Below are the code and all the weights of a small trained network. Each question names an input and a target symbol and asks about switching units off, where a switched-off unit gives its printed mean instead of its output.

import numpy as np


def w(rows, s, z=0):
    codes = np.array(rows[::2]) - 128.0
    scale = np.full(codes.shape[1], s)
    scale[-1] = z or s
    return codes * scale


def norm(h):
    return h / np.sqrt((h * h).mean(-1, keepdims=True) + 1e-5)


def f(y):
    return np.maximum(y, 0)


def softmax(a):
    e = np.exp(a - a.max(-1, keepdims=True))
    return e / e.sum(-1, keepdims=True)


def log_softmax(a):
    a = a - a.max(-1, keepdims=True)
    return a - np.log(np.exp(a).sum(-1, keepdims=True))


def net(x, mask):
    ids = ['ΛΣΦΨΩαγδεηθμξπτ'.index(c) for c in x.split()]
    T = len(ids)
    res = E[ids] + P[:T]
    r = norm(res)
    for j in range(3):
        rows = slice(4 * j, 4 * j + 4)
        q, k, v = (r @ M[0][rows].T for M in (Q, K, V))
        z = softmax(np.where(np.tri(T) > 0, q @ k.T / 4**0.5, -1e9)) @ v
        o = O[0][rows]
        res = res + np.where(mask[j], z, o[:, -1]) @ o[:, :-1]
    y = f(norm(res) @ A[0][:, :-1].T + A[0][:, -1])
    res = res + np.where(mask[3:15], y, B[0][:, -1]) @ B[0][:, :-1]
    return log_softmax(norm(res)[-1] @ U[:, :-1].T + U[:, -1])


Q, K, V, O, A, B = {}, {}, {}, {}, {}, {}
E = w([
[92,137,159],'Λ',
[104,111,132],'Σ',
[97,116,127],'Φ',
[68,115,157],'Ψ',
[167,242,106],'Ω',
[62,97,158],'α',
[71,116,163],'γ',
[103,117,125],'δ',
[149,89,183],'ε',
[124,198,156],'η',
[230,169,126],'θ',
[84,200,162],'μ',
[118,155,93],'ξ',
[111,76,114],'π',
[166,114,251],'τ',
],0.023)
P = w([
[1,123,97],'0',
[38,126,79],'1',
[71,149,55],'2',
[101,151,53],'3',
[127,160,54],'4',
[162,162,62],'5',
[156,160,67],'6',
[164,162,75],'7',
],0.0076)
Q[0] = w([
[93,125,180],'head 1',
[133,118,186],'head 1',
[197,130,103],'head 1',
[52,134,66],'head 1',
[119,129,165],'head 2',
[207,95,169],'head 2',
[136,126,47],'head 2',
[47,154,119],'head 2',
[109,46,247],'head 3',
[134,49,85],'head 3',
[151,86,104],'head 3',
[76,67,205],'head 3',
],0.015)
K[0] = w([
[179,141,83],'head 1',
[106,170,64],'head 1',
[86,152,167],'head 1',
[196,90,139],'head 1',
[110,64,126],'head 2',
[129,154,243],'head 2',
[145,252,119],'head 2',
[99,137,60],'head 2',
[158,236,248],'head 3',
[120,94,101],'head 3',
[174,182,94],'head 3',
[116,146,167],'head 3',
],0.012)
V[0] = w([
[71,164,75],'head 1',
[133,144,44],'head 1',
[78,89,33],'head 1',
[87,231,164],'head 1',
[11,66,236],'head 2',
[206,172,74],'head 2',
[189,46,148],'head 2',
[84,255,237],'head 2',
[102,77,37],'head 3',
[54,113,114],'head 3',
[221,73,23],'head 3',
[183,92,178],'head 3',
],0.0099)
O[0] = w([
[92,124,89,215],'head 1',
[1,143,95,137],'head 1',
[88,107,128,234],'head 1',
[154,202,168,154],'head 1',
[99,99,215,233],'head 2',
[171,135,78,46],'head 2',
[181,59,106,27],'head 2',
[101,171,131,117],'head 2',
[109,27,111,198],'head 3',
[98,97,71,255],'head 3',
[99,57,149,8],'head 3',
[179,108,121,41],'head 3',
],0.0097,0.0061)
A[0] = w([
[134,237,143,60],'neuron 1',
[140,153,65,136],'neuron 2',
[20,10,101,165],'neuron 3',
[162,41,218,197],'neuron 4',
[139,153,127,91],'neuron 5',
[147,76,102,115],'neuron 6',
[134,122,128,96],'neuron 7',
[97,175,157,20],'neuron 8',
[148,137,135,42],'neuron 9',
[159,170,140,3],'neuron 10',
[70,113,120,130],'neuron 11',
[103,87,111,146],'neuron 12',
],0.012,0.0056)
B[0] = w([
[146,66,117,148],'neuron 1',
[182,170,115,148],'neuron 2',
[203,94,58,249],'neuron 3',
[253,125,71,162],'neuron 4',
[127,118,119,130],'neuron 5',
[90,126,151,138],'neuron 6',
[167,186,140,128],'neuron 7',
[137,96,181,139],'neuron 8',
[96,79,150,128],'neuron 9',
[39,94,95,128],'neuron 10',
[181,73,123,181],'neuron 11',
[167,93,117,162],'neuron 12',
],0.0073,0.014)
U = w([
[148,156,124,50],'Λ',
[188,141,112,71],'Σ',
[151,151,122,41],'Φ',
[129,148,115,85],'Ψ',
[149,139,103,63],'Ω',
[96,79,159,175],'α',
[96,130,154,109],'γ',
[114,136,112,39],'δ',
[230,123,157,156],'ε',
[127,178,139,159],'η',
[162,156,120,169],'θ',
[94,184,133,160],'μ',
[97,226,10,155],'ξ',
[158,74,50,145],'π',
[207,181,180,253],'τ',
],0.013,0.0051)

Each question gives the input, a string of symbols that net reads in full, and the target symbol t.
The units are the heads (4 rows each of Q, K, V and O) and the neurons (one row each of A and B). Each row of codes is followed by its name. A weight is (code - 128) times the scale printed after its matrix; where a second scale follows, it is the last column's (O, A, B and U).
mask holds one flag per unit, heads first, then neurons. A switched-off unit (its flag False) gives its mean, the last column of its rows in O or B, instead of its output. The means were averaged over made-up inputs and are rounded, as every weight is.
A unit's drop is (log p(t) with every unit on - log p(t) with that unit switched off) / (log p(t) with every unit on - log p(t) with every unit switched off).
The circuit of an input: a set's keep is (log p(t) with only the set's units on - log p(t) with every unit switched off) / (log p(t) with every unit on - log p(t) with every unit switched off). Starting from the 12 units with the biggest drops (on a tie, the unit counted first), units are removed one at a time, each time the one whose removal leaves the highest keep (on an exact tie, the one counted first), for as long as the keep stays at least 0.8.
units of the circuit, in order: the units of the circuit, biggest drop first
top k neurons: the k neurons with the biggest drops, biggest first
heads that matter: for each layer, one digit per head in row order, 1 if its drop is at least 0.15 and else 0, layers parted by /
drop of u: that unit's drop, to one decimal
input Ω ξ α α, target ξ: heads that matter	010
input δ δ τ Σ γ, target τ: units of the circuit, in order	(head 3)
input α π μ, target π: heads that matter	011
input α α Ψ τ Ψ, target τ: heads that matter	100
input Φ π τ Λ, target τ: top 2 neurons	(neuron 3; neuron 4)
input Φ α Ψ ε α α, target ε: heads that matter	100
input μ Ψ ξ ξ γ Ψ, target ξ: heads that matter	010
input θ ξ γ, target ξ: heads that matter	010
input π τ ε α, target τ: units of the circuit, in order	(head 3; head 1)
input τ ξ γ α Σ π η, target π: heads that matter	001
input α Ω Ω π, target ξ: heads that matter	010
input π μ α α Λ, target α: heads that matter	011
input α α α η Ψ τ α, target τ: drop of head 1	0.3
input α α μ ξ α α, target ξ: drop of head 3	0.3
input α τ γ γ, target τ: drop of head 3	0.1
input π μ π Ψ η, target π: top neuron	(neuron 3)
